terin-zuvo: 62  36  -46  -15  5  26  4  -10  -13  -1  26  -11  3  26  5  -4  4  12  19  -37  -6  -2  34  32  -6  103  -42  -5
mol-zup: 13  -17  -5  16  21  4  4  -31  6  -8  -13  -6  -20  -15  20  12  0  2  8  1  21  0  19  -8  -10  1  -9  2
gop-tek: -16  12  -3  -12  -11  2  6  4  -12  -3  -16  7  15  -7  -14  -7  -10  -1  -3  -6  16  -5  -17  5  4  7  5  15
terin-zuvo: 14  -23  17  21  25  4  20  -35  -31  -22  4  -1  9  24  9  3  1  20  17  -27  2  -18  -23  -7  -22  36  3  -13
gop-tek: 21  -22  -58  8  22  4  22  -10  33  -8  -18  20  16  -22  -20  -8  -25  -2  22  -13  58  6  -3  -9  -1  -16  -3  8
gop-tek: 5  -11  -6  10  18  -18  3  -16  -2  -18  -2  2  0  -11  -21  10  -6  5  -18  -12  27  -41  -33  -13  -26  39  27  6
vake-lapu: 20  15  8  4  4  -1  -6  -23  -12  -28  15  -20  -8  5  -6  -2  19  -6  8  -8  12  -34  0  7  -11  47  11  -2
terin-zuvo: -10  -3  15  1  0  -19  -3  12  -13  1  15  6  10  14  -19  6  -2  10  -29  -9  -19  -26  -42  -8  -17  26  26  -5
gop-tek: 13  -9  -3  8  5  8  2  -9  10  -4  6  -3  -2  6  11  -6  7  -4  21  2  0  13  16  -1  6  -23  -9  -10
vake-lapu: 7  -30  -12  13  18  6  14  -13  7  8  -8  13  6  4  16  5  -13  12  8  -9  3  19  -3  -14  -7  -24  -12  -8
gop-tek: -1  -4  -38  -3  6  4  19  -11  8  -15  -29  16  22  -24  -27  -11  -23  -4  13  -13  60  -9  -20  -3  0  -1  7  20
pude-zemin: -30  3  5  -6  -16  -20  -10  32  23  0  -4  6  3  -22  -31  -8  -1  -19  -12  26  12  -6  -14  -5  15  -47  31  9
pude-zemin: -7  20  25  -5  -13  4  -11  -10  -18  -11  1  -17  -9  1  8  -2  17  -8  0  5  -5  -12  6  8  2  13  3  4
terin-zuvo: -3  -1  9  3  4  -7  -3  17  5  9  2  -5  -20  -7  5  8  3  1  -1  16  -15  10  26  6  8  0  -6  -1
pude-zemin: -42  -8  8  -3  -11  -12  15  11  -5  -19  -26  19  33  -16  -41  -19  -16  -10  4  2  40  -16  -53  -9  8  -41  39  16
vake-lapu: -1  19  6  -10  -19  16  -8  -25  -12  -17  0  -9  14  8  5  -14  13  -12  7  -8  11  -11  -14  2  -1  -5  5  2
mol-zup: -35  19  36  -8  -32  -10  -21  7  3  -19  1  -13  2  -10  -17  -16  22  -30  -4  27  6  -19  -18  -2  15  -49  37  6
mol-zup: -4  14  -4  -11  -16  20  3  0  -4  2  -9  0  11  3  9  -14  1  -7  21  0  3  22  14  11  18  -23  -17  4
gop-tek: -2  7  -2  -5  -17  35  8  -12  4  -7  -15  -5  9  2  23  -28  9  -18  56  10  13  44  39  13  36  -68  -29  -1
terin-zuvo: -11  -10  26  10  9  -8  4  8  -11  4  -4  -5  -19  -3  11  10  3  8  2  13  -17  7  17  3  4  3  -4  -2
mol-zup: 20  24  -32  -19  -4  31  19  8  -17  14  -11  4  10  9  12  -10  -13  11  30  -19  -2  35  41  32  19  40  -52  9
vake-lapu: 8  2  -24  1  5  -17  3  32  31  -6  8  3  -4  -19  -38  -9  -3  -13  14  15  21  -4  16  8  16  -4  13  4
mol-zup: -7  0  31  9  -2  -24  -22  -1  7  -13  19  -16  -19  -5  -8  9  21  -11  -23  18  -9  -33  -14  -12  -12  -1  35  -6
pude-zemin: -6  5  -7  -4  -7  -13  -5  40  26  9  8  3  -6  -11  -22  -7  0  -12  4  22  -5  11  18  7  21  -26  7  0
vake-lapu: -32  -4  9  -17  -33  39  -2  -20  -13  29  -25  18  34  21  50  -10  -9  2  -5  -8  -22  53  -22  -15  8  -91  -28  -2
terin-zuvo: -17  48  2  -35  -35  41  3  -10  -42  9  -34  -7  10  -1  28  -10  -3  -1  12  -9  1  27  27  32  21  22  -45  27
mol-zup: -18  20  21  0  2  -28  -8  3  -8  -31  -15  -20  -28  -42  -35  6  10  -16  -11  21  39  -52  2  10  -2  48  36  27
pude-zemin: 26  -11  -29  5  16  2  14  23  16  15  14  10  0  11  -4  -2  -10  11  20  -5  -13  26  28  9  10  9  -23  -12
vake-lapu: -15  25  -24  -18  -19  -19  -4  44  28  -9  -3  6  10  -30  -58  -20  -6  -26  2  19  35  -15  -4  13  24  -12  29  20
mol-zup: -6  -10  -8  0  1  0  8  5  2  5  -5  13  14  2  -5  -2  -11  5  -1  -6  3  7  -15  -6  -1  -14  2  0
pude-zemin: 10  -10  -11  3  3  -10  -17  -1  25  14  16  3  -6  1  5  13  1  0  -32  2  -13  -5  -12  -19  -17  -11  9  -9
gop-tek: -15  11  5  -11  -13  2  7  11  -21  0  -3  9  23  11  -14  -9  -7  4  -3  -12  -4  -4  -26  6  2  11  6  5
terin-zuvo: -8  13  20  -5  -2  -2  -1  20  -19  14  -2  -9  -21  0  12  11  3  9  -4  10  -29  11  32  18  9  31  -18  4
pude-zemin: -2  34  30  -10  -26  -9  -5  27  -24  -33  41  -14  26  36  -45  -33  28  -14  23  -5  -19  -34  -27  23  15  27  34  -14
gop-tek: 13  -14  -38  2  14  -2  12  5  20  4  -6  17  11  -9  -16  -1  -19  4  3  -10  24  4  -7  -6  -3  -1  -1  3
pude-zemin: 14  9  1  -1  1  5  8  9  -12  -7  16  -4  6  20  -7  -11  6  4  23  -9  -12  2  10  16  8  26  -8  -9
terin-zuvo: -5  36  -18  -29  -29  25  -5  -2  -11  7  -15  0  15  -3  6  -12  -3  -8  1  -8  9  13  7  17  12  6  -21  18
vake-lapu: -36  -6  23  -7  -4  -12  -2  36  -14  42  -14  13  -11  -4  15  23  -18  20  -41  13  -45  24  1  -1  1  -1  -11  7
mol-zup: 21  23  -11  -6  4  20  5  -16  -12  -7  -13  -18  -23  -13  18  1  7  -2  27  0  15  8  55  26  10  46  -35  13
vake-lapu: 3  10  -3  -3  -2  -10  -4  18  8  -4  8  -5  -7  -8  -18  -3  4  -7  2  9  3  -9  10  9  7  12  8  3
-52  16  27  -20  -31  -15  -17  40  -2  23  -14  6  -2  -17  -9  4  -4  -9  -39  27  -21  5  -13  0  13  -34  17  17 : terin-zuvo
8  -53  -21  26  45  -19  24  25  25  28  -7  25  -15  -11  1  23  -31  27  -3  5  -8  29  16  -14  -5  -10  -13  -8 : vake-lapu
-21  33  28  -10  -20  -15  -16  10  -8  -24  -2  -22  -16  -22  -25  -7  20  -23  -3  23  16  -34  5  14  11  17  27  17 : mol-zup
19  -17  -21  14  21  -6  0  -15  25  -5  -2  -1  -16  -19  1  9  -2  -3  2  4  25  -6  13  -11  -9  -2  1  0 : gop-tek
-24  -19  37  14  8  5  13  -19  -24  -7  -25  -3  -8  -4  23  4  1  7  17  8  1  11  5  -4  4  -24  -5  2 : terin-zuvo
33  -38  -1  35  59  -34  15  20  11  9  20  -3  -47  -6  -4  35  -7  30  -3  6  -22  -8  39  0  -17  69  -6  -15 : vake-lapu
3  -12  -17  2  -3  -5  1  -23  5  -20  10  16  43  15  -27  -12  -6  -3  -15  -28  27  -35  -78  -26  -26  -12  39  -6 : terin-zuvo
0  -1  18  4  5  0  -2  -12  -19  2  2  -6  -9  8  16  12  4  11  -12  -6  -17  -7  -2  -1  -12  26  -5  -3 : vake-lapu
-3  7  -37  -14  -8  15  4  16  28  21  -26  10  -4  -28  6  -4  -17  -10  11  14  21  40  40  9  25  -38  -29  17 : gop-tek
27  -22  7  22  20  -3  -3  -17  12  -8  26  -10  -13  17  14  5  16  3  12  0  -15  -2  10  -11  -10  -7  2  -25 : gop-tek
28  21  3  7  12  -17  -7  -12  -5  -41  23  -26  -18  -6  -32  -2  22  -10  9  -3  25  -57  5  14  -11  79  26  2 : vake-lapu
34  -23  -9  19  36  -15  0  -8  4  10  22  -1  -22  10  11  29  -3  24  -23  -14  -22  -14  4  -11  -31  59  -5  -16 : mol-zup
-22  30  45  -9  -23  7  -8  -21  -42  -30  -6  -22  2  5  2  -11  23  -12  8  1  5  -28  -11  13  3  21  14  10 : pude-zemin
-8  21  18  -6  -13  -6  -13  3  -4  -12  4  -16  -12  -8  -7  -4  17  -14  -1  14  1  -17  9  9  7  9  12  6 : mol-zup
12  11  -4  3  11  5  3  -19  -7  -15  -17  -17  -26  -24  7  6  5  -3  15  5  28  -9  37  14  2  39  -14  15 : mol-zup
-10  3  8  3  -2  8  12  -36  -21  -40  -22  -4  18  -9  -14  -17  3  -10  24  -11  52  -29  -28  -1  -3  2  20  13 : gop-tek
26  19  -47  -13  -9  28  -3  -13  29  1  -9  -4  -1  -16  11  -15  1  -19  30  3  32  27  45  12  20  -25  -32  9 : terin-zuvo
8  -2  -18  0  -1  15  -1  -1  26  10  -10  -3  -14  -15  20  -4  1  -11  23  17  9  35  47  4  20  -44  -27  2 : gop-tek
5  0  4  0  -6  14  1  1  3  4  7  -3  2  14  16  -10  8  -4  24  4  -16  26  21  6  15  -32  -17  -11 : gop-tek
15  -11  2  11  11  -4  -5  -3  11  3  16  -5  -12  7  10  7  7  3  0  3  -15  2  11  -6  -6  -2  -2  -13 : gop-tek
2  -20  -28  -4  -1  22  20  5  4  25  -6  30  37  24  13  -10  -25  15  12  -22  -11  45  -15  -7  6  -44  -26  -10 : mol-zup
4  -7  -55  -13  5  -4  19  34  18  23  -9  35  30  -5  -32  -3  -39  13  -11  -18  15  14  -21  0  1  8  -6  10 : gop-tek
12  -16  -23  4  7  -14  -5  16  29  12  21  14  10  8  -16  3  -8  3  -18  -4  -9  -2  -21  -16  -10  -14  14  -13 : pude-zemin
29  18  4  5  5  -10  -11  12  10  -16  32  -24  -26  3  -12  -3  25  -11  18  12  -9  -16  39  19  8  38  2  -10 : vake-lapu
6  0  -44  -4  5  12  0  -6  43  10  -37  1  -24  -52  11  3  -13  -18  14  24  50  30  55  2  19  -41  -26  24 : gop-tek

pubafuva: -14  18  0  0  -5  7  15  -10  -8  35  4  15  -17  -13  -13  -12  -15  8  -10  -21  7  4  15  -13  7  13  3  -4
sagonsot: -2  5  8  9  1  0  -9  -13  -4  -18  -1  12  -6  4  8  1  16  12  -9  -5  -16  4  -17  9  0  -5  3  10
sagonsot: -30  14  -20  1  39  19  12  -3  8  33  -24  -39  -17  -17  37  -15  -54  -58  -30  -37  -17  36  20  -11  -32  7  -15  -37
sagonsot: 18  52  -1  42  -32  -11  18  -6  13  3  -10  -7  -11  0  31  26  33  33  8  17  5  11  -24  27  -12  -4  25  29
gakurlak: -18  -33  29  -27  4  3  -20  -15  -10  -29  15  27  9  8  -39  -19  3  -4  -14  -13  -23  -19  6  -8  11  7  -12  4
sagonsot: 24  -52  1  -29  7  -12  -22  24  -3  -40  6  13  32  26  -20  7  13  -1  28  27  12  -29  0  -10  19  -7  -13  5
pubafuva: -20  11  22  -25  -28  5  26  -4  20  36  8  -5  6  -18  -47  -17  -37  -23  -7  -9  11  -13  61  -16  -7  37  -2  1
kugsor: 22  7  -31  23  11  -7  0  3  -47  23  1  51  -28  14  17  8  32  65  17  -10  27  2  -49  -14  42  -22  10  -1
gakurlak: -9  -3  3  -7  -16  -2  18  11  1  31  12  -28  9  -9  -29  -7  -19  -19  8  2  13  -11  20  -4  -8  7  -3  -18
tegorizer: 21  -40  -7  -34  29  -9  -19  19  3  -42  -22  32  20  36  11  8  -3  -13  14  2  6  -14  10  -29  15  7  -23  12
gakurlak: 12  31  -23  24  5  6  6  1  8  16  -10  -10  -16  -15  38  11  0  13  1  9  11  24  -8  10  -5  -8  15  1
pubafuva: -16  1  26  -14  -10  -7  10  -6  15  -13  -12  -3  11  15  -11  -3  -10  -30  -10  -17  -19  -10  21  -7  -18  23  -13  11
pubafuva: 11  6  2  -4  5  13  -19  -8  28  -29  -1  7  1  -17  15  4  1  6  -8  22  -5  14  17  13  -1  2  11  21
kugsor: 0  -10  30  -36  -18  -38  32  14  1  -15  -39  41  23  71  -22  9  -4  -27  16  -39  3  -42  25  -50  0  48  -36  29
tegorizer: 10  2  -9  -8  2  8  -1  11  31  -3  -5  -27  11  -16  12  6  -20  -22  4  25  10  10  30  6  -14  5  4  1
kugsor: -14  -27  11  -17  5  16  -21  -7  1  -9  27  -10  8  -24  -32  -19  -10  -10  -11  10  -10  -4  14  9  3  -6  0  -14
sagonsot: -11  6  9  12  -20  4  8  9  38  1  10  -93  23  -27  0  5  -16  -51  -1  33  -14  8  14  40  -50  -8  6  -19
tegorizer: 28  -45  -19  -11  29  -28  -10  37  -15  -41  -29  -2  27  60  31  24  16  -21  33  4  5  -18  -35  -18  2  -16  -29  -7
gakurlak: 3  5  -9  25  21  23  -38  -20  9  -33  13  -15  -13  -33  36  1  19  18  -20  25  -26  33  -29  42  -6  -33  21  1
sagonsot: 11  8  -10  -6  -8  -5  14  3  -18  29  1  47  -13  7  -16  -1  2  36  13  -10  32  -11  8  -26  33  12  4  10
pubafuva: 29  -20  -18  0  -9  2  -12  26  13  -3  22  -34  21  -19  -8  11  6  7  30  57  30  -7  3  20  5  -22  14  -9
sagonsot: 59  -18  -17  -10  -17  -30  2  38  -4  -19  -9  40  23  42  -1  33  35  43  58  40  53  -33  -8  -19  37  -1  2  32
tegorizer: 25  -4  -32  -6  13  10  -6  20  13  12  1  -7  2  -18  15  7  -15  5  17  31  33  10  18  -3  11  -7  9  -6
gakurlak: -41  3  -8  15  33  23  -8  -26  -31  28  10  -9  -32  -25  9  -28  -17  -9  -39  -43  -31  28  -24  4  -6  -17  -4  -40
pubafuva: -5  1  -19  -22  44  39  -31  -29  -13  10  8  84  -40  -35  3  -29  -23  43  -32  -22  8  28  28  -28  49  9  10  8
kugsor: 4  -16  -4  -17  12  -9  3  9  -14  -1  -12  27  3  26  -4  -1  -4  -2  8  -17  9  -13  2  -28  14  9  -16  0
gakurlak: 10  -5  -15  26  12  -1  -15  8  2  -21  0  -44  6  -3  35  14  18  -7  5  24  -13  15  -39  32  -19  -33  6  -14
tegorizer: 3  -14  9  -11  3  -14  1  12  12  -28  -20  -13  20  29  10  10  -1  -32  6  -2  -11  -10  2  -5  -17  7  -17  6
kugsor: 33  -4  -28  3  9  6  -14  19  16  -8  1  -9  6  -13  24  15  3  13  20  42  26  10  3  10  8  -15  13  3
tegorizer: 19  -7  -30  10  16  8  -12  23  23  -6  -1  -59  13  -19  35  14  -10  -24  13  41  10  20  -2  24  -20  -25  7  -20
gakurlak: -4  33  -10  19  21  36  -28  -38  9  -5  8  31  -38  -48  32  -11  2  40  -37  1  -15  44  0  21  12  -9  29  15
tegorizer: 0  7  -2  5  -2  6  1  4  21  -1  0  -34  6  -15  10  4  -10  -19  -2  16  -3  10  11  15  -19  -2  5  -4
kugsor: -9  -14  35  -18  -29  -6  -1  -7  4  -16  19  8  17  4  -49  -8  9  1  0  6  -8  -27  15  3  3  13  -1  14
kugsor: 14  24  -13  28  -10  0  3  -2  -3  9  3  -1  -13  -10  19  12  21  32  7  15  10  11  -23  17  4  -14  19  7
tegorizer: -5  8  10  -7  -5  8  1  -1  37  -11  -5  -31  12  -16  4  1  -19  -32  -9  14  -10  9  32  12  -26  12  2  6
sagonsot: 26  45  -24  30  -8  -12  24  10  9  16  -30  4  -14  13  50  28  13  21  16  4  22  15  -14  0  -4  2  12  20
pubafuva: -4  21  -5  8  7  11  -2  -16  -2  10  -2  22  -22  -14  13  -5  -2  19  -15  -12  -2  17  1  -1  8  3  9  7
kugsor: -10  12  -10  12  14  4  5  -5  -8  14  -9  -7  -14  -2  21  -3  -8  -7  -11  -19  -8  16  -11  -2  -8  -4  -3  -12
gakurlak: 22  29  -6  -2  -23  2  14  6  28  15  -4  14  -1  -14  1  12  -5  21  13  24  33  2  36  -3  8  19  18  28
pubafuva: -15  10  7  -21  -3  16  8  -12  7  28  8  24  -11  -23  -28  -20  -30  1  -15  -15  10  2  46  -19  12  26  3  3
31  -11  -16  -9  -2  -14  5  26  1  -3  -10  13  13  22  5  17  7  10  31  19  32  -14  3  -15  16  1  -3  10 : sagonsot
-8  11  12  -8  -8  31  -20  -26  22  -1  29  14  -11  -52  -24  -18  -9  22  -23  20  -3  14  35  18  11  6  25  14 : gakurlak
-20  17  29  -2  -23  -7  18  -16  4  5  -3  8  -2  7  -21  -6  0  -6  -13  -23  -15  -10  12  -4  -10  22  -3  13 : tegorizer
-10  17  15  -13  -13  11  6  -14  19  10  4  16  -5  -19  -20  -11  -17  1  -14  -4  2  2  40  -6  2  24  7  16 : tegorizer
-5  57  2  42  -13  1  13  -28  -1  9  -13  15  -32  -6  37  10  24  34  -19  -18  -15  25  -28  18  -8  -1  20  23 : sagonsot
20  -7  -4  -15  13  23  -35  -6  36  -39  7  14  5  -29  12  2  -4  12  -6  40  3  16  30  14  10  -1  16  24 : pubafuva
-8  -12  20  -13  -27  3  1  -7  -10  15  34  15  4  -15  -59  -16  4  21  3  7  10  -23  15  0  20  5  8  0 : sagonsot
31  -2  -44  13  11  2  1  32  5  20  0  -37  5  -13  29  17  -6  0  29  38  36  12  -7  8  0  -24  10  -21 : tegorizer
10  -6  -6  -25  14  -9  12  25  36  -17  -40  -20  24  25  27  14  -33  -57  9  0  5  0  40  -22  -25  25  -23  7 : kugsor
17  -9  -17  18  4  -7  -7  13  -12  -7  3  -17  4  7  18  13  22  12  17  19  6  1  -36  14  2  -27  4  -10 : pubafuva
0  11  16  0  -48  -2  18  -2  -1  34  34  2  3  -22  -56  -7  7  29  13  19  25  -22  19  7  15  8  19  6 : sagonsot
-16  12  30  4  -29  -3  8  -15  11  -5  10  -13  5  -6  -24  -4  7  -5  -11  -1  -18  -8  6  16  -16  9  5  10 : kugsor
1  -8  11  -5  0  12  -24  -13  11  -28  15  8  3  -17  -8  -5  9  11  -10  18  -12  3  4  16  5  -5  10  12 : gakurlak
3  3  13  -10  -13  -22  20  6  -3  -4  -21  25  7  39  -6  9  6  -3  11  -21  4  -21  4  -24  2  23  -15  19 : kugsor
-29  -17  5  -18  22  16  -7  -11  -8  11  8  -4  -6  -15  -17  -26  -30  -27  -24  -26  -17  6  17  -11  -3  5  -13  -25 : sagonsot
-9  10  -9  1  -20  1  29  8  -17  65  19  -10  -8  -18  -36  -12  -19  7  11  -7  31  -9  15  -12  10  6  5  -24 : pubafuva
-17  -14  18  -12  3  18  -23  -21  1  -15  23  11  -2  -23  -27  -20  -2  5  -22  1  -19  1  11  10  7  -1  5  0 : gakurlak
-3  13  29  -3  -33  -14  16  -3  19  -12  -5  -5  14  13  -17  7  8  -9  3  2  -7  -17  14  5  -15  20  -1  24 : kugsor
-4  6  -8  3  7  3  7  6  11  9  -9  -28  1  -6  16  2  -17  -25  -3  -1  -2  11  8  3  -18  0  -3  -12 : sagonsot
-1  -7  -3  5  -2  -3  2  9  -1  4  4  -28  8  -1  -1  2  -1  -13  6  8  -1  -2  -8  9  -11  -10  -2  -14 : gakurlak
0  -6  0  -3  -12  -10  16  16  -1  17  0  -23  12  8  -13  3  -8  -17  14  2  11  -13  5  -5  -8  3  -7  -12 : gakurlak
7  34  -14  28  -34  -17  44  16  -11  58  -1  -25  -7  3  -2  13  4  12  24  0  31  -6  -11  0  -6  0  10  -10 : tegorizer

vumed-pased: 27  15  7  5  -17  -30  33  18  -19  12  29  5  28  30  -8  -1  2  4  20  -12  9  -12  39  24  11  -11  63  14
koli-dipid: -28  -15  15  -22  15  41  7  -4  14  20  -16  4  -1  29  22  -3  26  -1  27  -28  -33  -12  4  17  -23  -22  3  -1
koli-dipid: 8  -10  16  6  15  20  -19  8  -14  11  32  20  16  0  24  6  -31  2  -9  16  -30  -40  -44  14  -25  -18  36  -16
beliz-pavu: -13  -16  -10  -22  -4  24  -24  28  6  -1  20  -14  -36  -24  5  33  -20  1  12  -40  -10  -34  -27  -24  -12  15  -14  11
koli-dipid: -3  -11  15  -10  21  -13  2  -14  -10  7  13  -11  4  -5  36  18  -25  -6  -5  3  -11  -29  -42  12  -11  0  -22  -18
beliz-pavu: 10  7  -13  -26  -7  17  -13  14  -7  -10  28  5  -6  -28  -25  18  -5  -5  31  0  13  -8  16  -10  4  -3  19  32
vumed-pased: -2  36  -9  -47  -7  0  16  -29  -28  -1  -11  -6  -4  -27  -4  31  40  -20  45  -6  27  -5  72  15  29  14  -19  41
vumed-pased: -17  -26  -15  35  5  23  -9  12  34  9  -33  16  -2  19  -19  -31  -3  15  -31  -3  -23  24  -15  -20  -14  -18  0  -12
vumed-pased: 6  -7  -15  -7  9  -51  9  -16  10  -17  -6  -32  -8  -23  -2  12  -25  -5  -16  13  38  17  -26  -20  19  23  -71  -10
koli-dipid: 22  -1  -5  -12  -10  43  -15  41  3  11  33  24  7  23  2  6  2  10  17  -6  -11  -36  7  4  -17  -12  57  0
koli-dipid: -10  15  14  41  -6  -41  14  -23  -37  -1  -2  5  13  -28  -23  -9  -16  -6  -12  4  -12  18  14  10  15  -10  34  29
koli-dipid: 21  7  -6  -9  -18  17  -8  24  25  -16  5  1  -4  26  -13  -19  27  9  9  10  24  22  17  -10  1  9  10  -12
ledu-sapos: -28  -4  -10  -16  10  29  -2  -13  -1  16  -28  4  -13  -12  8  17  14  -5  9  -23  -19  -16  16  0  -3  -3  -23  15
ledu-sapos: -17  -4  5  -17  1  22  12  -1  13  15  -22  -5  -7  30  21  1  32  1  16  -29  -12  -8  19  10  -7  -1  -12  -7
vumed-pased: 14  7  -14  -2  -5  47  -28  13  11  -8  1  29  4  0  -20  -15  16  5  1  30  3  11  14  -8  -6  -8  24  1
ledu-sapos: 1  17  11  8  -12  4  -3  -8  -2  -3  -20  -2  -6  21  25  -10  30  3  -16  6  3  3  10  10  2  22  -12  -28
beliz-pavu: 1  14  -6  4  0  5  0  -13  -15  15  -21  10  3  4  24  11  12  0  -19  5  -4  -22  15  12  6  13  -13  -13
vumed-pased: 21  -1  8  -4  5  -46  28  1  -16  10  29  -11  23  13  16  15  -26  -2  5  -1  11  -24  -8  18  7  -3  11  -4
ledu-sapos: -12  -9  19  -20  10  36  -12  -5  21  -10  -2  -2  -6  15  12  -17  23  -3  20  7  -10  15  -16  5  -20  -10  -7  -14
beliz-pavu: 7  28  1  21  -31  24  -23  20  -28  6  4  19  -13  -1  11  9  14  8  -18  -12  -14  -32  22  4  2  25  41  -4
ledu-sapos: 18  -5  -14  -24  -12  9  8  33  23  -2  18  -4  -1  25  -16  1  12  7  28  -16  21  1  21  -9  1  -2  14  7
koli-dipid: 22  9  35  7  -4  -15  -1  3  -12  -15  38  -2  17  15  15  -17  -6  -1  4  25  1  3  -24  21  -9  -4  39  -20
koli-dipid: 6  -2  -25  0  -10  -12  10  11  22  1  -23  -10  -9  16  -8  0  12  8  -12  -12  24  11  19  -17  14  19  -32  -8
vumed-pased: -15  -17  -4  25  -2  61  -55  18  35  -19  -16  18  -26  -6  -14  -33  4  12  -31  19  -22  28  -42  -33  -27  0  -4  -24
vumed-pased: 8  30  0  -38  -25  6  -3  7  -20  -12  19  -14  -21  -17  3  30  27  -9  37  -20  24  -17  40  2  16  30  1  22
ledu-sapos: 18  3  45  -33  -14  -32  16  12  16  -39  48  -46  -7  28  10  -17  16  -6  48  -3  33  32  -20  10  -5  11  4  -16
beliz-pavu: -5  -3  5  -3  -18  -43  1  13  0  -27  24  -43  -32  -28  -13  14  -22  -3  8  -30  22  13  -22  -25  11  29  -24  13
ledu-sapos: -23  8  22  20  7  -10  4  -34  -25  0  -13  3  5  -23  -1  -9  -1  -10  -4  6  -23  14  0  15  1  -11  9  14
beliz-pavu: 20  30  8  -20  -7  -6  15  -10  -33  6  19  9  20  1  10  16  16  -9  26  10  11  -22  41  29  13  0  31  15
koli-dipid: 24  16  -61  8  -23  17  -37  26  1  -18  1  22  -18  -55  -64  14  -14  6  -19  23  38  13  32  -49  26  21  -1  34
vumed-pased: -29  -16  13  -2  9  -10  41  2  -16  49  -9  -7  6  33  38  27  -3  1  14  -73  -45  -56  12  29  -10  -15  17  10
beliz-pavu: -3  -11  22  -15  -8  -27  10  18  2  -16  41  -34  -15  -4  -3  8  -18  -4  33  -33  5  2  -25  -5  -5  2  10  13
ledu-sapos: -8  9  32  -31  -9  -27  17  -10  -4  -20  16  -43  -19  3  22  9  19  -12  36  -24  17  9  -3  10  4  22  -24  -2
koli-dipid: 8  0  5  24  3  10  -26  -3  4  -17  4  16  6  -11  -11  -25  -11  3  -25  42  -3  23  -28  -7  -8  -6  10  -15
beliz-pavu: -17  -23  -29  5  23  44  -23  -9  36  0  -39  23  -2  -12  -29  -22  2  3  -17  27  -9  33  -10  -26  -10  -23  -31  1
vumed-pased: 3  -2  24  38  -5  -17  -9  -1  3  -21  10  0  6  3  -12  -37  -12  4  -21  25  -6  37  -31  -2  -7  -6  25  -15
beliz-pavu: 16  16  -32  -2  -4  -27  2  -9  -15  4  -14  -3  -3  -23  3  30  -10  -2  -25  10  31  -18  17  -10  27  32  -43  -1
ledu-sapos: -17  -16  -6  -3  13  -2  17  -1  -6  10  13  8  13  -23  -42  3  -22  -7  34  -19  -18  7  15  -1  -1  -44  37  55
ledu-sapos: -7  21  3  1  -15  -13  12  -11  -23  -5  -1  -2  -2  -21  -26  2  15  -8  22  -12  5  16  45  5  18  -1  23  39
beliz-pavu: 15  -1  -2  -3  -12  -12  -1  24  -1  -11  33  -7  -3  -7  -20  4  -17  2  14  -8  12  0  -3  -10  2  0  26  14
-16  0  12  -14  -10  3  -11  3  2  -27  17  -21  -27  -30  -22  0  3  -8  31  -17  4  25  -5  -16  -1  5  0  27 : beliz-pavu
-25  1  24  -7  32  -7  20  -51  -29  21  -16  5  22  -10  30  9  -1  -17  9  6  -30  -16  -2  37  -5  -24  -9  8 : vumed-pased
-12  8  -15  4  -7  41  -32  -7  19  -22  -30  12  -20  -22  -31  -22  29  0  -6  23  7  44  15  -24  2  6  -19  7 : vumed-pased
-4  3  -8  5  -13  -2  -16  4  7  -27  2  -8  -20  -33  -39  -9  -2  -2  4  4  16  38  2  -27  9  8  -6  22 : beliz-pavu
-9  -6  16  18  10  36  -21  -4  1  -1  1  25  9  0  -4  -25  0  1  -6  23  -31  10  -19  7  -22  -26  34  -5 : koli-dipid
14  10  -8  -8  -20  -45  36  14  -2  8  2  -24  -1  25  5  16  9  4  9  -35  28  -10  35  3  23  22  -8  3 : koli-dipid
2  -2  6  -15  12  46  -5  0  5  5  9  30  23  12  -15  -18  17  -3  32  20  -17  7  18  16  -16  -41  48  16 : beliz-pavu
10  -4  19  -21  -5  -4  7  13  17  -18  27  -18  -1  19  -3  -13  10  -1  33  -3  15  19  -7  3  -7  -5  11  -3 : ledu-sapos
26  10  -13  7  -7  -15  -17  11  -15  -12  27  5  1  -28  -12  13  -29  1  -15  24  20  -11  -13  -12  10  13  7  2 : koli-dipid
2  -31  -2  37  27  -14  3  2  4  21  4  19  29  9  4  -12  -52  9  -39  17  -29  -13  -51  3  -17  -32  16  -18 : ledu-sapos
-37  -9  18  21  21  11  -3  -36  -6  4  -29  10  4  -17  -2  -20  0  -8  -9  8  -37  23  -15  9  -11  -25  -3  8 : koli-dipid
29  -38  -24  -1  20  5  -14  38  34  4  33  9  14  13  -5  1  -53  14  -19  22  7  -19  -60  -22  -20  -18  0  -25 : ledu-sapos
4  -3  30  3  -4  -14  16  8  -2  -3  26  -7  12  25  4  -16  0  1  21  -9  -9  6  -7  18  -10  -16  41  -2 : beliz-pavu
-1  -16  -24  -22  7  25  -5  21  13  20  -2  2  -10  9  16  28  -7  6  1  -25  -5  -41  -6  -10  -8  5  -20  -6 : vumed-pased
-30  -9  13  -23  3  1  -5  -10  3  -10  -3  -31  -33  -23  14  18  1  -10  19  -33  -6  -1  -21  -10  -5  15  -42  7 : beliz-pavu
